Below is a small trained network, with its code and all its weights. Each question gives an input and a target symbol and asks what happens when units are switched off, that is, made to give their printed mean instead of their output.

import numpy as np


def w(rows, s, z=0):
    codes = np.array(rows[::2]) - 128.0
    scale = np.full(codes.shape[1], s)
    scale[-1] = z or s
    return codes * scale


def norm(h):
    return h / np.sqrt((h * h).mean(-1, keepdims=True) + 1e-5)


def f(y):
    return np.maximum(y, 0)


def softmax(a):
    e = np.exp(a - a.max(-1, keepdims=True))
    return e / e.sum(-1, keepdims=True)


def log_softmax(a):
    a = a - a.max(-1, keepdims=True)
    return a - np.log(np.exp(a).sum(-1, keepdims=True))


def net(x, mask):
    ids = ['ΓΔΘΛΠΦΩαβεζηξστψ'.index(c) for c in x.split()]
    T = len(ids)
    res = E[ids] + P[:T]
    r = norm(res)
    for j in range(2):
        rows = slice(3 * j, 3 * j + 3)
        q, k, v = (r @ M[0][rows].T for M in (Q, K, V))
        z = softmax(np.where(np.tri(T) > 0, q @ k.T / 3**0.5, -1e9)) @ v
        o = O[0][rows]
        res = res + np.where(mask[j], z, o[:, -1]) @ o[:, :-1]
    y = f(norm(res) @ A[0][:, :-1].T + A[0][:, -1])
    res = res + np.where(mask[2:10], y, B[0][:, -1]) @ B[0][:, :-1]
    return log_softmax(norm(res)[-1] @ U[:, :-1].T + U[:, -1])


Q, K, V, O, A, B = {}, {}, {}, {}, {}, {}
E = w([
[172,87,166,115],'Γ',
[57,98,55,88],'Δ',
[77,168,185,188],'Θ',
[156,76,182,111],'Λ',
[109,207,148,112],'Π',
[38,151,86,176],'Φ',
[170,86,175,108],'Ω',
[164,85,178,111],'α',
[117,150,46,159],'β',
[44,169,86,159],'ε',
[212,41,251,190],'ζ',
[118,41,161,129],'η',
[213,203,109,123],'ξ',
[124,205,168,29],'σ',
[163,241,145,117],'τ',
[117,66,80,221],'ψ',
],0.015)
P = w([
[247,143,119,121],'0',
[73,93,192,91],'1',
[83,84,153,97],'2',
[94,88,146,95],'3',
[99,87,134,98],'4',
[108,90,132,94],'5',
[116,87,123,95],'6',
[126,82,116,96],'7',
],0.011)
Q[0] = w([
[201,91,114,70],'head 1',
[142,65,98,171],'head 1',
[224,89,75,89],'head 1',
[56,152,18,92],'head 2',
[62,32,111,12],'head 2',
[161,82,83,162],'head 2',
],0.011)
K[0] = w([
[248,151,60,102],'head 1',
[231,2,54,216],'head 1',
[209,114,85,151],'head 1',
[91,82,72,42],'head 2',
[249,78,12,182],'head 2',
[185,126,120,56],'head 2',
],0.0078)
V[0] = w([
[206,47,52,189],'head 1',
[81,165,185,200],'head 1',
[46,116,186,2],'head 1',
[144,89,57,87],'head 2',
[159,137,99,81],'head 2',
[122,18,246,100],'head 2',
],0.0091)
O[0] = w([
[42,104,176,136,188],'head 1',
[201,81,21,221,66],'head 1',
[195,102,48,62,178],'head 1',
[92,89,49,66,253],'head 2',
[1,102,138,146,180],'head 2',
[129,114,232,111,119],'head 2',
],0.0061,0.0045)
A[0] = w([
[116,64,136,160,123],'neuron 1',
[114,160,2,99,211],'neuron 2',
[94,113,137,158,87],'neuron 3',
[122,174,185,207,170],'neuron 4',
[80,3,181,152,71],'neuron 5',
[143,235,134,157,126],'neuron 6',
[108,110,174,60,190],'neuron 7',
[169,187,111,232,1],'neuron 8',
],0.012,0.0053)
B[0] = w([
[179,211,156,193,180],'neuron 1',
[141,107,254,84,254],'neuron 2',
[107,219,148,105,148],'neuron 3',
[34,95,55,74,165],'neuron 4',
[183,194,146,85,245],'neuron 5',
[123,235,54,138,152],'neuron 6',
[110,104,8,194,239],'neuron 7',
[234,10,90,208,148],'neuron 8',
],0.0072,0.0086)
U = w([
[91,97,181,134,63],'Γ',
[4,3,12,74,154],'Δ',
[191,43,100,234,252],'Θ',
[128,88,176,131,40],'Λ',
[174,160,105,76,97],'Π',
[98,130,100,155,70],'Φ',
[104,107,142,138,32],'Ω',
[120,84,175,139,47],'α',
[52,154,91,147,55],'β',
[103,136,102,149,78],'ε',
[138,71,212,201,75],'ζ',
[106,98,206,123,54],'η',
[72,254,24,97,116],'ξ',
[157,152,82,42,61],'σ',
[180,229,92,101,87],'τ',
[13,196,193,226,209],'ψ',
],0.0095,0.005)

Each question gives the input, a string of symbols that net reads in full, and the target symbol t.
The units are the heads (3 rows each of Q, K, V and O) and the neurons (one row each of A and B). Each row of codes is followed by its name. A weight is (code - 128) times the scale printed after its matrix; where a second scale follows, it is the last column's (O, A, B and U).
mask holds one flag per unit, heads first, then neurons. A switched-off unit (its flag False) gives its mean, the last column of its rows in O or B, instead of its output. The means were averaged over made-up inputs and are rounded, as every weight is.
A unit's drop is (log p(t) with every unit on - log p(t) with that unit switched off) / (log p(t) with every unit on - log p(t) with every unit switched off).
The circuit of an input: a set's keep is (log p(t) with only the set's units on - log p(t) with every unit switched off) / (log p(t) with every unit on - log p(t) with every unit switched off). Starting from all 10 units, units are removed one at a time, each time the one whose removal leaves the highest keep (on an exact tie, the one counted first), for as long as the keep stays at least 0.8.
units of the circuit, in order: the units of the circuit, biggest drop first
top k neurons: the k neurons with the biggest drops, biggest first
which heads matter: for each layer, one digit per head in row order, 1 if its drop is at least 0.15 and else 0, layers parted by /
drop of u: that unit's drop, to one decimal
input Δ Δ Δ Θ ξ ξ Γ, target Δ: units of the circuit, in order	(neuron 7)
input β Θ η, target ψ: units of the circuit, in order	(head 1; neuron 1)
input Θ Δ Δ Δ Γ Θ, target Θ: which heads matter	11
input ξ ψ ψ Δ ψ Δ Γ, target ξ: units of the circuit, in order	(neuron 2; neuron 5; neuron 7; head 1)
input τ Θ Δ Γ, target τ: units of the circuit, in order	(neuron 5; head 2; neuron 2)
input ψ ψ Δ α, target ψ: units of the circuit, in order	(head 1; neuron 2)
input Θ Θ ψ σ Δ Γ, target Θ: units of the circuit, in order	(neuron 2; head 2; neuron 7)
input ψ ψ Λ, target ψ: which heads matter	10
input Θ Θ Δ Δ Δ ψ Ω, target Θ: units of the circuit, in order	(neuron 7; neuron 2; head 2)
input η η ψ Δ Θ ξ, target ξ: top 2 neurons	(neuron 2; neuron 4)
input ξ Θ ζ Γ η, target ξ: which heads matter	01
input Θ ψ Θ ψ Δ Λ ζ Θ, target Θ: which heads matter	10
input ξ α Δ Δ α, target ξ: top 2 neurons	(neuron 2; neuron 5)
input Δ Δ Ω, target Δ: which heads matter	00
input Δ ζ Γ ψ Θ Λ, target Δ: top 3 neurons	(neuron 7; neuron 2; neuron 3)
input Δ Γ Λ, target Δ: units of the circuit, in order	(neuron 2)
input Θ Θ τ α, target Θ: top 2 neurons	(neuron 2; neuron 5)
input ψ ψ η α, target ψ: drop of neuron 7	0.1
input Δ η Δ Δ η Ω, target Δ: drop of neuron 2	0.3
input Δ Δ Δ Γ, target Δ: drop of head 1	0.2
